Where the symbols take the points:
%: Bap->Sul, Dod->Fad, Gaz->Keb, Neb->Kap, Tam->Rig, Rud->Rop, Fot->Tel, Fad->Bap, Vaf->Kam, Mog->Lim, Bur->Tev, Sog->Neb, Lim->Vog, Lus->Pib, Kom->Gaz, Bet->Gib, Kap->Vaf, Nen->Tam, Pif->Zed, Sil->Did, Nuf->Lus, Gir->Diz, Vog->Zis, Ped->Dun, Gok->Sil, Tev->Bor, Rit->Nuf, Gib->Nen, Gul->Sog, Bor->Dod, Nop->Det, Lag->Mik, Sul->Naf, Mem->Mog, Rig->Ped, Kob->Tez, Pib->Zot, Diz->Mem, Rop->Fen, Zed->Gir, Nur->Gik, Mip->Bet, Det->Lag, Gik->Rit, Zis->Gok, Mib->Kom, Fen->Fot, Tel->Pif, Keb->Nur, Did->Gul, Mik->Bur, Kam->Mib, Dun->Kob, Naf->Rud, Zot->Mip, Tez->Nop
$: Bap->Pib, Dod->Nuf, Gaz->Tel, Neb->Sul, Tam->Gul, Rud->Bet, Fot->Tam, Fad->Lus, Vaf->Rud, Mog->Det, Bur->Nur, Sog->Bap, Lim->Lag, Lus->Mog, Kom->Fot, Bet->Gok, Kap->Naf, Nen->Did, Pif->Ped, Sil->Bor, Nuf->Mem, Gir->Kob, Vog->Mik, Ped->Neb, Gok->Tev, Tev->Gik, Rit->Diz, Gib->Sil, Gul->Fad, Bor->Rit, Nop->Mib, Lag->Gaz, Sul->Zot, Mem->Nop, Rig->Sog, Kob->Vaf, Pib->Lim, Diz->Tez, Rop->Gib, Zed->Dun, Nur->Zed, Mip->Zis, Det->Kom, Gik->Gir, Zis->Bur, Mib->Fen, Fen->Nen, Tel->Rig, Keb->Pif, Did->Dod, Mik->Keb, Kam->Rop, Dun->Kap, Naf->Mip, Zot->Vog, Tez->Kam
^: Bap->Diz, Dod->Zed, Gaz->Gib, Neb->Nuf, Tam->Tev, Rud->Lim, Fot->Gok, Fad->Gir, Vaf->Pib, Mog->Vaf, Bur->Fot, Sog->Rit, Lim->Kam, Lus->Kob, Kom->Bet, Bet->Lag, Kap->Lus, Nen->Bur, Pif->Did, Sil->Keb, Nuf->Dun, Gir->Sog, Vog->Mib, Ped->Dod, Gok->Gaz, Tev->Tel, Rit->Ped, Gib->Mik, Gul->Gik, Bor->Pif, Nop->Naf, Lag->Rop, Sul->Mem, Mem->Kap, Rig->Bor, Kob->Bap, Pib->Tez, Diz->Neb, Rop->Vog, Zed->Gul, Nur->Tam, Mip->Det, Det->Rud, Gik->Rig, Zis->Kom, Mib->Mip, Fen->Zis, Tel->Sil, Keb->Nen, Did->Nur, Mik->Fen, Kam->Zot, Dun->Fad, Naf->Mog, Zot->Nop, Tez->Sul
+: Bap->Kob, Dod->Ped, Gaz->Gok, Neb->Diz, Tam->Nur, Rud->Det, Fot->Bur, Fad->Dun, Vaf->Mog, Mog->Naf, Bur->Nen, Sog->Gir, Lim->Rud, Lus->Kap, Kom->Zis, Bet->Kom, Kap->Mem, Nen->Keb, Pif->Bor, Sil->Tel, Nuf->Neb, Gir->Fad, Vog->Rop, Ped->Rit, Gok->Fot, Tev->Tam, Rit->Sog, Gib->Gaz, Gul->Zed, Bor->Rig, Nop->Zot, Lag->Bet, Sul->Tez, Mem->Sul, Rig->Gik, Kob->Lus, Pib->Vaf, Diz->Bap, Rop->Lag, Zed->Dod, Nur->Did, Mip->Mib, Det->Mip, Gik->Gul, Zis->Fen, Mib->Vog, Fen->Mik, Tel->Tev, Keb->Sil, Did->Pif, Mik->Gib, Kam->Lim, Dun->Nuf, Naf->Nop, Zot->Kam, Tez->Pib
~: Bap->Mem, Dod->Gir, Gaz->Nen, Neb->Lus, Tam->Bor, Rud->Vog, Fot->Sil, Fad->Diz, Vaf->Zot, Mog->Kam, Bur->Tel, Sog->Nuf, Lim->Mib, Lus->Tez, Kom->Gib, Bet->Mik, Kap->Pib, Nen->Tev, Pif->Gul, Sil->Nur, Nuf->Kob, Gir->Neb, Vog->Kom, Ped->Fad, Gok->Keb, Tev->Pif, Rit->Dun, Gib->Bur, Gul->Rit, Bor->Zed, Nop->Rud, Lag->Fen, Sul->Mog, Mem->Vaf, Rig->Dod, Kob->Sul, Pib->Nop, Diz->Kap, Rop->Zis, Zed->Sog, Nur->Rig, Mip->Lag, Det->Rop, Gik->Ped, Zis->Gaz, Mib->Bet, Fen->Gok, Tel->Did, Keb->Tam, Did->Gik, Mik->Fot, Kam->Mip, Dun->Bap, Naf->Lim, Zot->Det, Tez->Naf

In the rows, zero is written as 24.

The rows follow the links: the fewer symbols apart two points are, the more alike their rows tend to be.

Each row is also shifted at random along 3 hidden directions that mean nothing.

Some points, each with a row of numbers:
Mip: [ 16  25  23  27  19  30  22  25  27  22  27  24  25  22  27  23  21  27  29  20  20  22  27  16  18  23  21  27  20  24]
Rit: [ 18  17  22  22  29  18  28  23  17  26  22  25  26  20  23  26  28  22  24  25  31  26  16  28  32  26  31  18  29  24]
Fad: [ 35  27  24  22  22  17  28  22  28  32  18  23  22  28  22  27  22  22  23  29  32  25  23  30  30  27  22  27  26  26]
Mem: [ 10  24  21  22  19  22  28  21  28  29  23  25  25  24  25  27  20  24  29  23  30  22  21  18  27  27  25  27  25  27]
Kom: [ 27  29  29  22  22  31  27  30  26  19  23  24  23  30  26  21  25  26  24  25  18  25  29  24  19  19  17  24  18  22]
Gib: [ 20  29  28  20  28  30  27  29  27  15  27  24  20  32  24  20  24  26  19  24  14  25  26  24  18  20  24  25  22  24]
Kam: [ 24  29  23  26  15  26  20  21  29  28  24  23  23  23  25  24  19  24  26  24  21  20  30  19  18  24  17  29  21  25]
Gik: [ 16  24  23  27  34  20  22  23  25  22  29  24  24  27  20  25  23  28  19  22  26  27  19  28  29  28  36  26  29  26]
Vaf: [  8  19  23  17  17  23  32  22  17  28  18  25  25  17  26  25  28  17  28  27  25  21  21  21  24  22  19  17  25  23]
Zis: [ 29  28  28  24  23  30  23  28  24  19  24  23  23  27  25  21  26  25  23  25  16  24  29  25  18  20  17  23  19  21]
Rig: [  7  21  24  24  36  20  24  24  21  20  29  25  24  25  20  23  26  25  18  22  23  26  17  28  29  26  37  21  31  25]
Tel: [ 29  23  27  25  32  26  25  30  21  18  25  24  25  27  24  22  28  27  22  23  23  29  22  29  26  22  28  21  23  22]
Pif: [ 29  22  26  23  32  20  23  24  20  21  25  24  23  25  21  23  27  23  17  26  23  26  22  31  27  24  30  20  28  23]
Bur: [ 36  26  26  22  29  30  25  29  27  16  27  24  22  30  26  21  24  27  22  22  20  26  25  24  21  22  25  26  22  24]
Gir: [ 39  23  24  18  23  17  30  22  24  31  17  25  23  26  23  27  24  19  23  29  32  25  21  29  31  26  22  23  26  25]
Kap: [ 16  24  20  25  19  20  24  19  28  30  24  25  25  22  24  28  19  24  28  23  30  22  22  19  26  28  25  29  25  27]
Mog: [ 13  24  23  26  15  23  24  22  25  30  21  24  26  21  24  25  23  22  29  25  25  22  26  22  22  24  18  24  22  23]
Kob: [ 26  23  21  15  19  18  31  18  26  30  20  25  21  23  24  27  20  17  24  28  29  20  22  21  26  26  23  25  28  28]
Lag: [ 21  24  26  23  21  31  26  29  21  19  24  24  25  23  28  21  27  25  27  23  19  24  26  21  19  20  18  21  19  21]

Complete each set of four: the symbols that take the first to the second take the third to the fourth, perhaps in another order.
Answer with the point's name.
A [ 22  21  19  21  19  19  26  18  24  31  22  25  24  19  24  27  21  20  27  25  29  21  22  20  26  27  24  26  27  27]
B [ 17  31  24  27  16  26  21  22  32  26  24  23  23  26  24  24  18  26  26  24  21  20  30  18  18  24  19  31  20  25]
C [ 13  17  23  27  22  31  21  27  14  20  26  24  28  13  29  21  30  24  30  21  18  23  24  19  19  21  21  16  22  20]
D Bur

A [ 18  15  24  22  33  29  23  28  13  14  30  25  25  17  26  20  31  24  22  21  17  25  20  23  22  22  31  15  26  21]
B [ 32  21  23  19  30  20  30  24  23  25  23  25  23  26  23  25  24  22  22  25  30  26  18  27  31  26  30  23  28  26]
C [ 40  19  22  18  21  16  27  18  19  33  16  24  23  19  22  27  26  15  22  31  30  22  23  30  29  25  20  19  29  24]
D Nop

A [ 18  25  22  17  18  21  33  22  29  29  20  25  23  26  25  27  19  22  28  25  30  22  21  19  26  25  22  28  24  27]
B [ 25  23  25  13  14  24  33  21  21  28  16  25  22  21  26  24  26  16  26  30  23  20  26  22  21  21  13  20  23  23]
C [  6  30  23  29  20  30  21  25  32  21  29  24  25  27  26  23  18  30  28  19  20  22  27  15  18  24  24  32  20  25]
D Bet

A [ 32  27  27  21  31  29  28  31  27  15  27  24  22  32  26  21  24  28  22  22  21  27  24  24  23  22  26  25  22  24]
B [ 14  24  24  31  35  20  17  23  24  22  30  24  25  25  19  25  24  29  19  21  25  27  20  28  29  28  37  25  29  25]
C [ 27  22  25  29  32  28  21  30  20  17  28  24  26  24  25  21  27  29  23  20  22  28  22  26  24  23  29  21  23  22]
D Gik

A [ 30  24  26  25  31  29  24  30  24  16  28  24  24  28  26  22  25  28  22  21  21  27  23  24  23  22  28  24  22  23]
B [ 36  25  24  23  31  20  23  23  26  23  25  24  21  28  21  25  23  24  18  25  25  25  22  29  28  26  30  26  28  25]
C [ 27  28  25  33  32  20  16  24  29  23  29  23  24  29  19  25  21  29  18  22  25  27  24  30  28  28  33  29  26  25]
D Fad

A [ 23  21  27  20  33  28  29  31  19  15  26  25  24  27  26  21  29  26  22  22  20  27  20  25  25  21  29  19  24  22]
B [ 41  25  26  21  31  22  24  25  22  22  22  24  21  28  22  23  27  22  17  27  23  26  24  32  26  23  26  22  26  24]
C [ 21  21  27  19  27  30  25  27  17  17  25  24  23  22  25  20  30  21  20  25  13  23  26  24  18  19  22  17  23  21]
D Nen

A [ 29  27  23  27  12  24  21  20  28  31  20  23  25  22  25  25  21  22  28  26  25  21  30  22  21  24  14  27  20  24]
B [ 18  25  28  25  23  31  24  29  21  19  24  24  25  24  26  21  28  26  25  23  17  25  27  24  19  19  20  21  20  21]
C [ 29  25  21  27  20  16  20  17  26  33  21  23  24  21  20  28  21  21  23  27  30  22  25  27  28  28  24  27  27  26]
D Nop

A [ 31  24  27  23  25  29  22  27  21  19  25  24  22  23  25  20  27  23  21  25  14  23  29  25  17  20  20  20  22  21]
B [ 13  20  24  30  33  29  17  27  18  15  32  24  26  20  25  21  28  29  23  18  17  26  23  22  21  23  32  20  25  21]
C [ 30  27  27  28  31  27  23  31  26  18  27  24  25  31  24  22  25  31  23  21  23  29  23  27  26  24  27  26  21  23]
D Nur

A [ 29  26  23  26  21  16  22  18  28  33  20  23  24  25  20  28  21  22  23  27  31  23  24  29  29  28  24  27  27  26]
B [ 13  19  22  22  16  22  28  21  19  29  20  24  27  16  26  26  26  19  30  26  27  22  22  20  25  24  19  19  24  24]
C [ 31  27  26  23  29  29  23  28  26  16  28  24  22  28  25  21  24  27  20  22  17  25  27  23  20  22  25  25  22  23]
D Did

A [ 37  20  21  29  26  18  20  21  21  30  23  23  27  20  23  27  25  23  26  24  33  27  21  28  31  28  27  23  27  24]
B [ 16  17  20  21  18  22  28  20  19  29  21  25  27  15  26  26  25  19  30  24  29  21  21  19  25  25  22  21  26  24]
C [  3  31  25  28  17  26  22  22  31  26  25  23  24  27  23  25  20  27  26  23  21  22  27  20  20  24  21  31  21  25]
D Fen

A [ 23  26  21  20  19  19  28  20  31  30  22  25  22  25  23  27  18  22  26  25  30  21  22  20  26  27  24  30  26  28]
B [ 19  27  23  25  15  25  22  21  27  28  23  24  24  21  25  24  22  22  27  25  21  20  29  20  19  23  17  27  22  24]
C [ 17  25  22  23  16  23  29  22  27  30  20  24  25  24  26  26  21  23  30  24  30  23  23  20  25  25  20  27  23  26]
D Det

A [ 13  23  24  20  16  23  29  22  23  29  19  25  25  21  25  25  25  20  28  27  25  21  25  21  23  23  17  22  23  24]
B [ 24  24  27  23  25  30  23  27  20  18  25  23  24  23  25  20  28  23  22  25  15  24  28  25  18  20  21  19  22  21]
C [ 25  24  22  25  32  20  25  24  27  24  26  25  24  28  22  26  22  27  22  22  30  27  19  26  31  28  33  27  28  27]
D Sul

A [ 25  27  22  28  14  26  18  20  28  28  25  23  24  21  25  24  20  23  27  24  21  20  31  19  17  24  17  28  21  24]
B [ 24  22  25  31  21  31  18  27  19  21  25  23  27  19  27  21  28  26  27  22  19  25  28  23  19  21  19  21  19  20]
C [ 34  21  27  24  32  25  24  28  18  20  24  24  24  25  24  22  30  25  21  25  23  28  22  31  27  22  26  18  24  21]
D Zed

A [ 19  20  21  34  28  18  18  22  22  28  26  23  29  20  21  27  24  28  27  21  33  27  19  28  32  29  32  24  28  24]
B [ 16  24  22  23  23  17  24  18  25  31  22  24  24  23  20  27  22  21  22  27  29  23  21  27  29  27  27  25  29  26]
C [ 34  26  26  15  18  31  33  29  26  20  21  25  21  27  30  22  23  22  27  25  20  22  27  18  18  19  14  24  18  24]
D Fen

A [ 23  33  27  28  31  30  23  32  34  15  30  24  23  37  24  22  19  35  22  19  21  28  25  23  23  23  29  32  20  26]
B [ 37  20  25  29  31  23  19  26  17  22  25  23  25  21  23  23  30  24  21  25  23  28  24  32  27  23  26  18  25  21]
C [ 37  25  25  23  26  29  21  26  22  18  27  24  22  24  25  21  25  24  20  23  15  24  29  24  18  21  23  23  22  22]
D Sil

